Small tables with named rows and columns. After each table, cells are looked up by row and column.

sof
          tig   das  kaba  tudul  gudib  tumisoz
robar    0.45  0.80  0.91   0.93   0.91     0.93
dusevuk  0.15  0.51  0.83   0.91   0.91     0.91
vit      0.05  0.20  0.63   0.87   0.93     0.91
vuduf    0.02  0.04  0.04   0.14   0.52     0.82
zuful    0.45  0.81  0.90   0.91   0.92     0.91
dit      0.24  0.69  0.88   0.92   0.91     0.91
denitul  0.03  0.13  0.50   0.81   0.92     0.92
peka     0.20  0.59  0.87   0.92   0.92     0.91
ruli     0.03  0.03  0.03   0.09   0.42     0.79
zal      0.01  0.02  0.04   0.05   0.18     0.62
bepodug  0.02  0.01  0.06   0.22   0.63     0.86
bilaza   0.03  0.03  0.03   0.12   0.49     0.84

gudib of peka is 0.92
kaba of zuful is 0.90
kaba of dit is 0.88
kaba of zal is 0.04
das of zuful is 0.81
gudib of zal is 0.18
tig of bepodug is 0.02
gudib of zuful is 0.92
kaba of vit is 0.63
gudib of denitul is 0.92
kaba of denitul is 0.50
tumisoz of ruli is 0.79
Which row has the largest das? zuful

pon =
,folazaf,fiz,fif,mevizu,tomafe
rus,32.607,2.830,43.867,69.178,26.027
dusobuv,-10.717,77.307,-33.446,6.242,43.329
sud,40.428,-21.441,67.402,52.347,41.587
lar,26.248,33.924,28.406,-5.537,-56.767
fuf,33.284,11.181,63.373,48.733,46.768
vid,19.697,86.654,11.767,-10.666,55.718
lom,48.752,-19.483,80.151,23.311,-26.948
zuz,16.655,12.592,25.912,88.381,84.048
kekareg,44.564,70.922,43.019,-29.116,37.005
saz,-9.330,16.531,-20.235,36.220,59.152

lom, folazaf: 48.752
lar, folazaf: 26.248
saz, tomafe: 59.152
lom, mevizu: 23.311
dusobuv, tomafe: 43.329
vid, mevizu: -10.666
vid, folazaf: 19.697
sud, mevizu: 52.347
lom, fif: 80.151

tikizu
|  | feg | basile | zak | tatid |
|---|---|---|---|---|
| dal | 38.509 | 18.484 | 71.827 | -31.376 |
| zolol | 2.451 | 35.237 | 52.812 | -67.058 |
| sezuz | 23.929 | 31.623 | 62.192 | -45.911 |
| nonilo | -2.654 | 33.770 | 49.211 | -73.936 |
| bav | 28.739 | 26.838 | 65.933 | -39.896 |
| pazo | -8.773 | 30.720 | 45.828 | -79.233 |
| purigat | 9.054 | 36.376 | 56.757 | -60.842 |
| movume | 15.686 | 33.712 | 60.233 | -54.864 |

dal, feg => 38.509
dal, tatid => -31.376
movume, feg => 15.686
sezuz, feg => 23.929
bav, tatid => -39.896
dal, zak => 71.827
pazo, tatid => -79.233
pazo, zak => 45.828
purigat, basile => 36.376
purigat, tatid => -60.842
zolol, zak => 52.812
sezuz, basile => 31.623
bav, zak => 65.933

ras:
|  | keratab | gul | rak | zab | rupa | napi | rozuno | vapasef | dipi | fenes |
|---|---|---|---|---|---|---|---|---|---|---|
| siturak | 122 | 119 | 97 | 209 | 194 | 201 | 161 | 158 | 191 | 181 |
| rud | 161 | 21 | 169 | 211 | 179 | 176 | 128 | 202 | 208 | 119 |
| mab | 162 | 119 | 194 | 148 | 102 | 121 | 147 | 153 | 172 | 94 |
| gal | 179 | 26 | 216 | 178 | 170 | 158 | 58 | 243 | 164 | 154 |

What is the gul of gal in ras? 26
What is the zab of mab in ras? 148
What is the rupa of gal in ras? 170
What is the keratab of gal in ras? 179
What is the gul of rud in ras? 21
What is the rupa of mab in ras? 102
What is the napi of rud in ras? 176
What is the gul of siturak in ras? 119
What is the vapasef of rud in ras? 202

vepe =
cols = busili, kuvegip, kan, dozoke, votokuz, tamop, rebuna, gonib, keluda
fozukup: [-4, -42, -28, -20, -13, -38, -25, -35, 8]
kav: [-52, -14, -33, -41, -41, -51, -9, -37, -39]
zagibo: [-32, -60, -36, -49, -34, -48, -40, -43, -8]
ros: [-7, -56, -20, -30, 0, -85, 13, -48, 67]
gim: [-25, -55, -26, -35, -19, -58, -19, -41, 14]
kop: [-12, -55, -7, -19, 2, -31, -20, -31, 17]
ripam: [-40, -35, -30, -37, -29, -62, -9, -40, -7]

kav, keluda: -39
ripam, kan: -30
fozukup, rebuna: -25
kop, gonib: -31
gim, rebuna: -19
ros, busili: -7
kav, kuvegip: -14
zagibo, rebuna: -40
ros, votokuz: 0

bot =
	duzufof	ger	gazogi	kal	veme	sevovum	forezup	nirumup	torebup	tatebo
feg	-11	-48	26	44	57	44	-27	71	24	22
bok	-34	18	-48	-53	-29	-36	-49	-53	-49	4
sopa	-7	-57	15	-40	-85	-60	-67	-17	-31	-48
lefodov	-37	37	-53	4	5	7	53	-44	12	-20
faf	-40	-12	-62	-13	-58	-30	32	-79	8	-59
bisiv	-10	-27	10	-52	-93	-66	-59	-34	-43	-48
visariz	-26	-82	-10	49	44	39	-29	45	34	9
mudoteg	-32	90	-48	-52	5	-14	-6	-48	-59	30

What is the ger of visariz in bot?
-82
What is the tatebo of faf in bot?
-59
What is the kal of bok in bot?
-53
What is the torebup of sopa in bot?
-31
What is the torebup of visariz in bot?
34
What is the torebup of faf in bot?
8
What is the duzufof of lefodov in bot?
-37
What is the nirumup of mudoteg in bot?
-48
What is the veme of sopa in bot?
-85
What is the ger of mudoteg in bot?
90
What is the duzufof of mudoteg in bot?
-32
What is the veme of bisiv in bot?
-93
What is the sevovum of bok in bot?
-36
What is the torebup of lefodov in bot?
12
What is the duzufof of visariz in bot?
-26
What is the duzufof of sopa in bot?
-7
What is the kal of faf in bot?
-13
What is the veme of feg in bot?
57

